Here is a tiny trained network, its code and every weight. The questions are about switching its units off for an input and a class, where a switched-off unit gives its printed mean instead of its output.

import numpy as np


def w(rows, s, z=0):
    codes = np.array(rows[::2]) - 128.0
    scale = np.full(codes.shape[1], s)
    scale[-1] = z or s
    return codes * scale


def f(y):
    return y / 2 * (1 + np.tanh(0.7978845608 * (y + 0.044715 * y**3)))


def log_softmax(a):
    a = a - a.max(-1, keepdims=True)
    return a - np.log(np.exp(a).sum(-1, keepdims=True))


def net(x, mask):
    res = np.array(x, float).reshape(1, 7) / 4 @ E
    y = f(res @ A[0][:, :-1].T + A[0][:, -1])
    res = res + np.where(mask, y, B[0][:, -1]) @ B[0][:, :-1]
    return log_softmax(res[-1] @ U[:, :-1].T + U[:, -1])


A, B = {}, {}
E = w([
[73,242,68,21,102],'x0',
[57,98,219,98,13],'x1',
[126,125,127,125,130],'x2',
[94,192,255,118,228],'x3',
[141,126,133,115,127],'x4',
[134,126,129,121,128],'x5',
[130,125,129,124,129],'x6',
],0.0097)
A[0] = w([
[122,189,90,73,119,2],'n1',
[81,249,73,61,102,63],'n2',
[152,84,18,136,23,91],'n3',
[100,113,134,174,139,16],'n4',
[79,225,85,73,123,53],'n5',
[197,97,171,180,122,29],'n6',
[114,160,174,116,163,23],'n7',
[86,103,113,126,150,108],'n8',
[146,65,207,190,175,43],'n9',
[207,68,31,101,51,90],'n10',
[72,90,219,84,63,36],'n11',
[174,149,50,145,246,27],'n12',
[175,138,69,143,185,46],'n13',
[86,74,179,95,72,29],'n14',
[134,126,171,109,80,6],'n15',
[133,54,144,165,165,41],'n16',
[168,100,86,111,81,117],'n17',
[144,89,84,107,102,85],'n18',
[104,183,250,91,225,112],'n19',
[142,113,129,85,135,90],'n20',
[153,187,236,150,179,129],'n21',
[146,78,161,198,146,59],'n22',
[97,120,151,126,94,5],'n23',
[72,185,110,60,141,87],'n24',
[195,167,79,148,227,44],'n25',
[126,179,196,107,194,60],'n26',
[91,254,136,88,135,78],'n27',
[99,202,91,95,107,67],'n28',
[172,14,188,227,161,91],'n29',
[85,103,222,115,20,11],'n30',
[155,115,67,124,236,16],'n31',
],0.0098,0.0031)
B[0] = w([
[161,97,130,114,101,173],'n1',
[209,60,117,82,68,236],'n2',
[58,93,66,254,245,240],'n3',
[142,105,139,126,118,130],'n4',
[226,108,104,85,113,211],'n5',
[164,111,131,87,111,174],'n6',
[84,93,122,163,153,159],'n7',
[127,118,136,147,100,126],'n8',
[178,80,74,85,90,204],'n9',
[74,101,97,188,191,229],'n10',
[101,216,195,140,99,209],'n11',
[89,236,193,108,74,202],'n12',
[87,206,170,122,93,171],'n13',
[102,226,186,124,80,181],'n14',
[114,154,153,124,116,145],'n15',
[173,114,114,101,107,173],'n16',
[99,115,115,134,190,174],'n17',
[91,92,140,152,152,160],'n18',
[42,66,56,233,220,251],'n19',
[126,122,136,116,138,125],'n20',
[97,86,72,174,201,216],'n21',
[172,90,119,76,98,184],'n22',
[127,160,173,134,126,141],'n23',
[182,82,138,89,123,198],'n24',
[101,224,195,127,109,195],'n25',
[54,74,115,206,191,195],'n26',
[159,85,95,95,116,215],'n27',
[168,84,116,95,77,185],'n28',
[219,82,74,27,64,249],'n29',
[102,230,206,120,96,218],'n30',
[102,209,207,113,86,180],'n31',
],0.0085,0.012)
U = w([
[78,60,80,196,210,251],'0',
[228,54,98,56,108,74],'1',
[103,245,187,119,117,45],'2',
],0.011,0.0023)

Each question gives the input, the list of numbers given to net, and the class t.
The units are the neurons (one row each of A and B). Each row of codes is followed by its name. A weight is (code - 128) times the scale printed after its matrix; where a second scale follows, it is the last column's (A, B and U).
mask holds one flag per neuron, in row order. A switched-off neuron (its flag False) gives its mean, the last column of its row in B, instead of its output. The means were averaged over made-up inputs and are rounded, as every weight is.
A unit's drop is (log p(t) with every unit on - log p(t) with that unit switched off) / (log p(t) with every unit on - log p(t) with every unit switched off).
The circuit of an input: a set's keep is (log p(t) with only the set's units on - log p(t) with every unit switched off) / (log p(t) with every unit on - log p(t) with every unit switched off). Starting from the 12 units with the biggest drops (on a tie, the unit counted first), units are removed one at a time, each time the one whose removal leaves the highest keep (on an exact tie, the one counted first), for as long as the keep stays at least 0.8.
units of the circuit, in order: the units of the circuit, biggest drop first
most important unit: the unit with the biggest drop
top k neurons: the k neurons with the biggest drops, biggest first
drop of u: that unit's drop, to one decimal
input [-8,-2,7,-5,2,-1,8], class 1: units of the circuit, in order : (n29)
input [-8,-8,-7,0,6,7,1], class 1: top 3 neurons : (n29, n9, n22)
input [-4,6,-8,-5,6,-6,-6], class 2: top 3 neurons : (n30, n19, n14)
input [-3,8,-2,-8,5,-6,-2], class 0: top 3 neurons : (n3, n10, n12)
input [-1,-2,8,1,5,-7,-1], class 2: top 2 neurons : (n3, n19)
input [8,4,-1,6,-4,-4,4], class 1: top 2 neurons : (n2, n5)
input [-2,-8,-4,7,-4,1,0], class 2: top 2 neurons : (n12, n25)
input [8,5,8,-8,-4,5,1], class 0: top 2 neurons : (n3, n10)
input [1,-8,-5,6,-3,-3,8], class 2: top 3 neurons : (n12, n25, n31)
input [3,2,-7,-4,-3,8,-5], class 0: top 2 neurons : (n3, n29)
input [6,-8,0,-3,2,6,-8], class 2: top 2 neurons : (n12, n25)
input [-2,3,-2,-2,0,-5,-1], class 2: drop of n19 : 0.5
input [-2,6,7,-1,2,7,-4], class 2: drop of n8 : 0.0
input [5,-2,5,8,8,3,-6], class 0: most important unit : n19
input [2,7,-4,-8,-1,7,3], class 0: drop of n10 : 0.1
input [0,5,3,-6,4,2,5], class 0: drop of n3 : 0.8
